Below is a small trained network, with its code and all its weights. Each question gives an input and a class and asks what happens when units are switched off, that is, made to give their printed mean instead of their output.

import numpy as np


def w(rows, s, z=0):
    codes = np.array(rows[::2]) - 128.0
    scale = np.full(codes.shape[1], s)
    scale[-1] = z or s
    return codes * scale


def f(y):
    return np.maximum(y, 0)


def log_softmax(a):
    a = a - a.max(-1, keepdims=True)
    return a - np.log(np.exp(a).sum(-1, keepdims=True))


def net(x, mask):
    res = np.array(x, float).reshape(1, 4) / 4 @ E
    y = f(res @ A[0][:, :-1].T + A[0][:, -1])
    res = res + np.where(mask, y, B[0][:, -1]) @ B[0][:, :-1]
    return log_softmax(res[-1] @ U[:, :-1].T + U[:, -1])


A, B = {}, {}
E = w([
[84,93,111,51,246,204,94,254,159,130,152,218],'x0',
[127,50,152,65,195,163,130,70,203,201,239,56],'x1',
[90,127,84,177,66,167,89,172,115,213,136,96],'x2',
[80,173,21,177,111,244,73,85,127,134,173,81],'x3',
],0.009)
A[0] = w([
[16,128,124,72,126,199,80,167,150,213,112,135,208],'n1',
[148,121,160,84,198,128,171,91,138,102,142,136,240],'n2',
[143,107,109,119,133,90,143,67,126,165,140,47,173],'n3',
[105,136,108,180,38,146,134,150,70,143,12,128,255],'n4',
[66,151,88,160,57,159,102,82,128,120,142,62,216],'n5',
[134,111,164,145,125,177,136,159,172,184,197,121,235],'n6',
[136,150,40,144,84,135,130,90,42,116,121,128,150],'n7',
[128,73,98,93,225,158,112,149,202,192,130,122,164],'n8',
[122,147,87,254,121,137,91,122,126,131,108,88,146],'n9',
[158,106,181,92,166,106,163,94,120,143,154,94,205],'n10',
[140,150,163,154,165,75,123,193,134,99,46,132,173],'n11',
],0.0084,0.003)
B[0] = w([
[163,217,73,111,138,151,81,87,45,158,218,145,233],'n1',
[177,93,188,44,102,151,101,229,125,1,99,96,220],'n2',
[189,137,224,154,28,157,63,156,198,157,125,66,213],'n3',
[123,229,185,197,193,85,123,95,93,228,101,212,247],'n4',
[133,137,137,179,119,230,200,61,170,170,166,138,231],'n5',
[188,213,99,121,114,175,128,126,60,135,205,81,214],'n6',
[91,104,109,160,112,123,144,7,152,117,77,175,202],'n7',
[187,112,66,30,147,130,91,139,76,58,170,96,246],'n8',
[44,177,67,142,80,204,154,96,133,187,128,180,204],'n9',
[214,136,192,70,39,122,86,181,153,97,129,113,216],'n10',
[171,121,96,138,106,26,114,131,70,148,68,182,217],'n11',
],0.0087,0.011)
U = w([
[140,143,184,121,27,163,119,115,206,197,125,2,20],'0',
[87,176,143,189,162,31,145,132,38,222,25,150,245],'1',
[102,56,161,59,141,94,154,169,138,55,2,143,231],'2',
[135,143,52,77,201,162,105,123,37,153,218,89,16],'3',
[6,176,104,189,82,222,218,26,142,217,115,157,87],'4',
],0.0074,0.0013)

Each question gives the input, the list of numbers given to net, and the class t.
The units are the neurons (one row each of A and B). Each row of codes is followed by its name. A weight is (code - 128) times the scale printed after its matrix; where a second scale follows, it is the last column's (A, B and U).
mask holds one flag per neuron, in row order. A switched-off neuron (its flag False) gives its mean, the last column of its row in B, instead of its output. The means were averaged over made-up inputs and are rounded, as every weight is.
A unit's drop is (log p(t) with every unit on - log p(t) with that unit switched off) / (log p(t) with every unit on - log p(t) with every unit switched off).
The circuit of an input: a set's keep is (log p(t) with only the set's units on - log p(t) with every unit switched off) / (log p(t) with every unit on - log p(t) with every unit switched off). Starting from all 11 units, units are removed one at a time, each time the one whose removal leaves the highest keep (on an exact tie, the one counted first), for as long as the keep stays at least 0.8.
circuit, biggest first: the units of the circuit, biggest drop first
top k neurons: the k neurons with the biggest drops, biggest first
drop of u: that unit's drop, to one decimal
input [4,-3,-1,-2], class 2: circuit, biggest first => (n4, n6)
input [4,5,-8,0], class 2: circuit, biggest first => (n2)
input [5,-3,0,-5], class 2: circuit, biggest first => (n4, n6)
input [-8,5,5,2], class 4: top 2 neurons => (n5, n9)
input [-1,2,2,-8], class 2: top 2 neurons => (n5, n1)
input [-2,6,8,4], class 4: top 2 neurons => (n5, n9)
input [5,-5,3,2], class 1: top 2 neurons => (n5, n4)
input [0,-4,-8,5], class 4: top 3 neurons => (n8, n10, n7)
input [1,1,-4,-4], class 2: drop of n2 => 0.0
input [-2,-4,6,-2], class 4: drop of n2 => 0.4
input [5,-2,-8,3], class 2: drop of n2 => 0.1
input [-2,7,-7,2], class 0: drop of n3 => 0.1
